Here is a tiny trained network, its code and every weight. The questions are about switching its units off for an input and a target symbol, where a switched-off unit gives its printed mean instead of its output.

import numpy as np


def w(rows, s, z=0):
    codes = np.array(rows[::2]) - 128.0
    scale = np.full(codes.shape[1], s)
    scale[-1] = z or s
    return codes * scale


def f(y):
    return np.maximum(y, 0)


def softmax(a):
    e = np.exp(a - a.max(-1, keepdims=True))
    return e / e.sum(-1, keepdims=True)


def log_softmax(a):
    a = a - a.max(-1, keepdims=True)
    return a - np.log(np.exp(a).sum(-1, keepdims=True))


def net(x, mask):
    ids = ['βγπστψω'.index(c) for c in x.split()]
    T = len(ids)
    res = E[ids] + P[:T]
    u = 0
    for l in range(3):
        q, k, v = (res @ M[l].T for M in (Q, K, V))
        z = softmax(np.where(np.tri(T) > 0, q @ k.T / 2**0.5, -1e9)) @ v
        res = res + np.where(mask[u], z, O[l][:, -1]) @ O[l][:, :-1]
        u += 1
        y = f(res @ A[l][:, :-1].T + A[l][:, -1])
        res = res + np.where(mask[u : u + 4], y, B[l][:, -1]) @ B[l][:, :-1]
        u += 4
    return log_softmax(res[-1] @ U[:, :-1].T + U[:, -1])


Q, K, V, O, A, B = {}, {}, {}, {}, {}, {}
E = w([
[104,133,147,161,140,223,95,177],'β',
[125,111,172,160,89,101,142,135],'γ',
[180,154,140,134,139,164,36,129],'π',
[81,111,184,136,163,143,227,132],'σ',
[180,137,124,151,166,221,120,80],'τ',
[255,112,66,102,137,150,124,82],'ψ',
[179,215,121,139,127,144,119,107],'ω',
],0.026)
P = w([
[180,86,171,129,48,197,90,84],'0',
[112,123,180,84,39,145,200,80],'1',
[150,118,157,111,76,155,156,90],'2',
[150,108,127,120,114,158,136,85],'3',
[136,93,114,144,143,153,128,80],'4',
[162,91,104,145,195,136,110,94],'5',
[178,99,98,136,224,128,98,124],'6',
[198,105,91,126,255,120,87,142],'7',
],0.0097)
Q[0] = w([
[147,198,107,216,48,236,16,193],'L0H1',
[136,255,116,135,47,133,105,138],'L0H1',
],0.0066)
K[0] = w([
[110,193,106,182,254,69,132,110],'L0H1',
[102,195,174,181,196,96,89,155],'L0H1',
],0.0075)
V[0] = w([
[60,158,197,134,126,121,47,140],'L0H1',
[98,69,253,83,180,155,116,1],'L0H1',
],0.0059)
O[0] = w([
[4,138,133,141,172,97,177,103,77],'L0H1',
[160,92,168,56,109,150,156,100,254],'L0H1',
],0.011,0.0034)
A[0] = w([
[47,44,132,80,254,151,255,159,166],'L0N1',
[205,183,130,141,174,42,134,60,251],'L0N2',
[175,14,206,170,23,140,99,151,179],'L0N3',
[152,118,77,47,145,28,223,58,130],'L0N4',
],0.0064,0.0025)
B[0] = w([
[104,73,165,87,205,18,87,85,203],'L0N1',
[191,174,78,178,52,131,63,167,208],'L0N2',
[250,234,110,145,252,80,135,146,253],'L0N3',
[115,2,29,252,105,64,204,242,164],'L0N4',
],0.0069,0.008)
Q[1] = w([
[115,212,101,161,133,239,3,156],'L1H1',
[143,105,182,166,164,61,46,99],'L1H1',
],0.0072)
K[1] = w([
[157,122,3,106,28,218,64,227],'L1H1',
[89,114,21,97,215,78,51,156],'L1H1',
],0.0054)
V[1] = w([
[96,150,94,191,222,67,101,175],'L1H1',
[155,111,3,112,198,101,158,156],'L1H1',
],0.0048)
O[1] = w([
[187,165,159,124,27,166,152,57,104],'L1H1',
[143,139,254,253,115,172,105,11,255],'L1H1',
],0.0093,0.0075)
A[1] = w([
[121,62,141,107,157,181,113,126,105],'L1N1',
[171,128,63,94,108,58,65,106,7],'L1N2',
[182,84,203,155,36,171,198,183,159],'L1N3',
[91,86,97,118,208,148,103,254,119],'L1N4',
],0.0087,0.0016)
B[1] = w([
[215,125,40,93,99,165,156,212,237],'L1N1',
[8,168,131,71,116,199,90,9,215],'L1N2',
[2,100,121,168,162,107,244,90,255],'L1N3',
[88,253,112,23,175,90,200,150,216],'L1N4',
],0.0081,0.0075)
Q[2] = w([
[92,136,166,150,185,37,106,174],'L2H1',
[156,139,210,254,210,128,178,39],'L2H1',
],0.006)
K[2] = w([
[164,61,143,137,178,37,174,9],'L2H1',
[185,54,67,255,42,108,119,127],'L2H1',
],0.006)
V[2] = w([
[94,126,247,254,138,102,216,124],'L2H1',
[139,227,131,102,31,39,72,173],'L2H1',
],0.0056)
O[2] = w([
[164,146,50,108,184,147,131,189,119],'L2H1',
[171,43,151,254,103,128,95,204,2],'L2H1',
],0.0094,0.0084)
A[2] = w([
[166,110,54,157,177,108,232,199,53],'L2N1',
[175,114,254,101,245,105,171,73,17],'L2N2',
[178,184,138,156,121,150,111,153,2],'L2N3',
[183,175,156,233,118,84,148,94,141],'L2N4',
],0.0074,0.0036)
B[2] = w([
[96,131,189,204,127,104,60,121,164],'L2N1',
[106,65,90,153,54,187,79,172,252],'L2N2',
[93,172,170,81,1,172,107,195,158],'L2N3',
[120,51,71,174,157,12,215,149,189],'L2N4',
],0.0093,0.016)
U = w([
[95,168,161,111,149,108,47,43,90],'β',
[125,143,97,127,177,108,170,85,8],'γ',
[85,93,64,128,144,101,62,126,121],'π',
[211,67,156,107,103,145,186,128,77],'σ',
[115,189,121,80,141,159,197,141,254],'τ',
[62,155,110,153,2,129,187,67,16],'ψ',
[142,128,138,196,163,90,173,135,217],'ω',
],0.0093,0.0025)

Each question gives the input, a string of symbols that net reads in full, and the target symbol t.
The units are the heads (2 rows each of Q, K, V and O) and the neurons (one row each of A and B). Each row of codes is followed by its name. A weight is (code - 128) times the scale printed after its matrix; where a second scale follows, it is the last column's (O, A, B and U).
mask holds one flag per unit, layer by layer, with each layer's heads first. A switched-off unit (its flag False) gives its mean, the last column of its rows in O or B, instead of its output. The means were averaged over made-up inputs and are rounded, as every weight is.
A unit's drop is (log p(t) with every unit on - log p(t) with that unit switched off) / (log p(t) with every unit on - log p(t) with every unit switched off).
The circuit of an input: a set's keep is (log p(t) with only the set's units on - log p(t) with every unit switched off) / (log p(t) with every unit on - log p(t) with every unit switched off). Starting from the 12 units with the biggest drops (on a tie, the unit counted first), units are removed one at a time, each time the one whose removal leaves the highest keep (on an exact tie, the one counted first), for as long as the keep stays at least 0.8.
circuit, biggest first: the units of the circuit, biggest drop first
unit that matters most: the unit with the biggest drop
k most important neurons: the k neurons with the biggest drops, biggest first
top k neurons in layer l: the k neurons of layer l with the biggest drops, biggest first
input β β τ τ ψ τ, target ψ: circuit, biggest first : [L2N2; L0N4; L2H1]
input π β γ ψ β τ β, target τ: unit that matters most : L2H1
input β ψ ψ ψ π γ ω, target ω: circuit, biggest first : [L2N4; L0H1]
input τ β τ γ ψ σ, target ψ: 3 most important neurons : [L0N3; L2N2; L0N4]
input ω ψ ψ σ γ, target ω: circuit, biggest first : [L0N3; L2N4]
input γ τ τ β β ψ τ, target ψ: circuit, biggest first : [L2N2; L0N4; L1H1]
input τ β ω ψ β π σ, target σ: 2 most important neurons : [L0N1; L0N2]
input β π σ β ω β, target τ: circuit, biggest first : [L1N4; L1H1]
input ψ β π τ, target τ: 3 most important neurons : [L1N2; L1N1; L0N3]
input β β β β β ψ π σ, target ψ: top 2 neurons in layer 0 : [L0N2; L0N4]
input σ ψ β β β, target β: circuit, biggest first : [L1H1; L0N4; L0H1]
input π β π τ β τ, target σ: 2 most important neurons : [L1N3; L1N4]
input β β ψ β ψ β ψ, target ψ: 2 most important neurons : [L0N2; L1N2]
input β ω β β σ β ω, target ψ: top 2 neurons in layer 0 : [L0N2; L0N3]
input β β ω ψ β π ω β, target ω: 2 most important neurons : [L0N2; L1N2]
input β β ψ ω ψ π ω ω, target ψ: circuit, biggest first : [L2N3; L0N2]
input β β ψ π, target ψ: unit that matters most : L1H1
input σ ψ π π σ ω β, target ω: 3 most important neurons : [L0N3; L0N4; L1N2]
input ψ β σ β, target σ: top 3 neurons in layer 2 : [L2N2; L2N1; L2N3]
input β ω π β σ ω σ τ, target σ: unit that matters most : L2H1
input β β τ τ β ψ β, target ψ: top 3 neurons in layer 0 : [L0N2; L0N4; L0N1]
input β ψ β β τ γ, target τ: 2 most important neurons : [L1N2; L0N4]
input τ β τ β ψ τ σ γ, target τ: 2 most important neurons : [L1N2; L1N1]
input π ψ τ β τ, target τ: 2 most important neurons : [L1N1; L1N2]
input ψ σ ψ β π ω β ψ, target ω: 3 most important neurons : [L0N2; L0N3; L1N3]
input ω σ γ ψ π ω ω τ, target ω: 2 most important neurons : [L0N2; L1N2]
input γ ψ σ ω, target ω: unit that matters most : L1N2
